Below are the code and all the weights of a small trained network. Each question names an input and a class and asks about switching units off, where a switched-off unit gives its printed mean instead of its output.

import numpy as np


def w(rows, s, z=0):
    codes = np.array(rows[::2]) - 128.0
    scale = np.full(codes.shape[1], s)
    scale[-1] = z or s
    return codes * scale


def norm(h):
    return h / np.sqrt((h * h).mean(-1, keepdims=True) + 1e-5)


def f(y):
    return np.maximum(y, 0)


def log_softmax(a):
    a = a - a.max(-1, keepdims=True)
    return a - np.log(np.exp(a).sum(-1, keepdims=True))


def net(x, mask):
    res = np.array(x, float).reshape(1, 5) / 4 @ E
    u = 0
    for l in range(3):
        y = f(norm(res) @ A[l][:, :-1].T + A[l][:, -1])
        res = res + np.where(mask[u : u + 13], y, B[l][:, -1]) @ B[l][:, :-1]
        u += 13
    return log_softmax(norm(res)[-1] @ U[:, :-1].T + U[:, -1])


A, B = {}, {}
E = w([
[106,4,132,91],'x0',
[25,101,146,189],'x1',
[139,153,50,62],'x2',
[151,253,149,186],'x3',
[31,160,242,11],'x4',
],0.005)
A[0] = w([
[135,116,142,147,41],'L0N0',
[169,143,186,92,126],'L0N1',
[156,142,117,48,85],'L0N2',
[129,125,43,130,119],'L0N3',
[152,174,78,191,197],'L0N4',
[123,49,84,184,67],'L0N5',
[205,105,185,156,84],'L0N6',
[134,144,94,49,199],'L0N7',
[2,171,111,169,129],'L0N8',
[113,183,95,177,80],'L0N9',
[94,149,209,60,253],'L0N10',
[102,56,99,120,147],'L0N11',
[84,34,147,64,115],'L0N12',
],0.011,0.0023)
B[0] = w([
[119,122,118,56,131],'L0N0',
[34,130,130,155,175],'L0N1',
[136,135,146,173,179],'L0N2',
[113,86,153,173,177],'L0N3',
[149,117,178,229,204],'L0N4',
[156,95,115,82,185],'L0N5',
[131,108,127,176,155],'L0N6',
[55,104,254,225,197],'L0N7',
[133,133,172,175,202],'L0N8',
[234,184,151,108,170],'L0N9',
[23,202,64,134,254],'L0N10',
[173,178,68,111,185],'L0N11',
[249,146,223,69,218],'L0N12',
],0.0065,0.0074)
A[1] = w([
[98,138,163,101,102],'L1N0',
[38,106,152,53,189],'L1N1',
[96,175,154,127,111],'L1N2',
[107,113,114,114,47],'L1N3',
[143,249,109,119,150],'L1N4',
[195,137,138,163,96],'L1N5',
[158,118,161,140,42],'L1N6',
[141,128,152,129,158],'L1N7',
[116,130,180,174,122],'L1N8',
[111,128,130,58,104],'L1N9',
[96,96,137,82,2],'L1N10',
[68,186,137,109,134],'L1N11',
[129,132,148,73,121],'L1N12',
],0.014,0.0029)
B[1] = w([
[101,168,227,164,201],'L1N0',
[255,141,189,136,249],'L1N1',
[117,52,115,95,232],'L1N2',
[61,141,113,133,128],'L1N3',
[41,161,155,60,237],'L1N4',
[149,98,103,161,225],'L1N5',
[133,86,124,205,166],'L1N6',
[86,80,65,168,172],'L1N7',
[138,109,118,138,243],'L1N8',
[196,158,100,250,165],'L1N9',
[185,212,94,160,144],'L1N10',
[112,57,160,88,254],'L1N11',
[128,118,171,236,168],'L1N12',
],0.0074,0.0068)
A[2] = w([
[140,66,195,51,68],'L2N0',
[158,47,73,185,117],'L2N1',
[246,166,172,128,111],'L2N2',
[173,135,82,92,59],'L2N3',
[79,73,142,165,225],'L2N4',
[181,217,151,23,152],'L2N5',
[69,41,91,232,2],'L2N6',
[186,81,139,141,113],'L2N7',
[83,62,162,122,61],'L2N8',
[136,241,189,50,133],'L2N9',
[189,77,190,176,75],'L2N10',
[78,32,157,99,204],'L2N11',
[179,2,95,113,208],'L2N12',
],0.0091,0.0031)
B[2] = w([
[209,148,145,147,183],'L2N0',
[83,32,102,126,230],'L2N1',
[137,216,97,193,209],'L2N2',
[144,158,99,124,133],'L2N3',
[125,102,115,73,224],'L2N4',
[95,105,91,190,162],'L2N5',
[118,169,91,183,200],'L2N6',
[91,173,128,112,200],'L2N7',
[146,123,164,112,162],'L2N8',
[138,114,75,128,214],'L2N9',
[127,130,100,131,253],'L2N10',
[202,96,157,105,204],'L2N11',
[84,143,80,1,226],'L2N12',
],0.0088,0.0067)
U = w([
[100,57,64,170,139],'0',
[170,161,153,186,192],'1',
[123,107,226,111,188],'2',
[4,166,170,95,5],'3',
[179,76,76,53,57],'4',
],0.016,0.003)

Each question gives the input, the list of numbers given to net, and the class t.
The units are the neurons (one row each of A and B). Each row of codes is followed by its name. A weight is (code - 128) times the scale printed after its matrix; where a second scale follows, it is the last column's (A, B and U).
mask holds one flag per neuron, layer by layer. A switched-off neuron (its flag False) gives its mean, the last column of its row in B, instead of its output. The means were averaged over made-up inputs and are rounded, as every weight is.
A unit's drop is (log p(t) with every unit on - log p(t) with that unit switched off) / (log p(t) with every unit on - log p(t) with every unit switched off).
The circuit of an input: a set's keep is (log p(t) with only the set's units on - log p(t) with every unit switched off) / (log p(t) with every unit on - log p(t) with every unit switched off). Starting from the 12 units with the biggest drops (on a tie, the unit counted first), units are removed one at a time, each time the one whose removal leaves the highest keep (on an exact tie, the one counted first), for as long as the keep stays at least 0.8.
circuit, biggest first: the units of the circuit, biggest drop first
k most important neurons: the k neurons with the biggest drops, biggest first
k most important neurons of layer l: the k neurons of layer l with the biggest drops, biggest first
drop of u: that unit's drop, to one decimal
input [3,1,5,5,0], class 0: circuit, biggest first -> [L1N1]
input [4,0,-4,-4,-6], class 4: circuit, biggest first -> [L2N12 L0N5]
input [3,7,-4,-6,-8], class 4: circuit, biggest first -> [L2N12 L0N5 L0N7]
input [1,-1,-6,7,-6], class 0: 2 most important neurons -> [L1N1 L0N12]
input [1,-1,-5,-3,0], class 4: 3 most important neurons -> [L2N12 L0N12 L1N0]
input [5,6,-2,-1,-8], class 4: circuit, biggest first -> [L2N12 L0N5 L0N7]
input [3,-5,-8,-5,1], class 1: 4 most important neurons -> [L0N4 L1N2 L2N2 L1N11]
input [1,-3,-3,8,-6], class 0: 4 most important neurons -> [L1N1 L0N12 L1N5 L1N0]
input [0,-7,5,-3,-4], class 0: 2 most important neurons of layer 1 -> [L1N11 L1N2]
input [1,-4,4,-5,8], class 1: 2 most important neurons of layer 1 -> [L1N1 L1N9]
input [0,2,-7,0,-1], class 0: 2 most important neurons of layer 1 -> [L1N11 L1N2]
input [7,-1,-7,-5,1], class 1: 3 most important neurons of layer 1 -> [L1N2 L1N11 L1N9]
input [3,-4,-7,7,0], class 0: 2 most important neurons of layer 0 -> [L0N6 L0N10]
input [0,-4,4,6,3], class 3: circuit, biggest first -> [L1N4]
input [-6,-4,8,-7,6], class 2: 2 most important neurons -> [L0N7 L1N11]
input [-4,-3,-4,5,7], class 3: 2 most important neurons -> [L0N10 L1N4]
input [3,2,-1,-2,4], class 1: drop of L2N2 -> 0.1
input [7,-7,-8,-2,-6], class 4: drop of L0N5 -> 0.2
input [1,-3,-5,-6,6], class 1: drop of L2N2 -> 0.1
input [2,1,5,-6,-4], class 4: circuit, biggest first -> [L2N12]
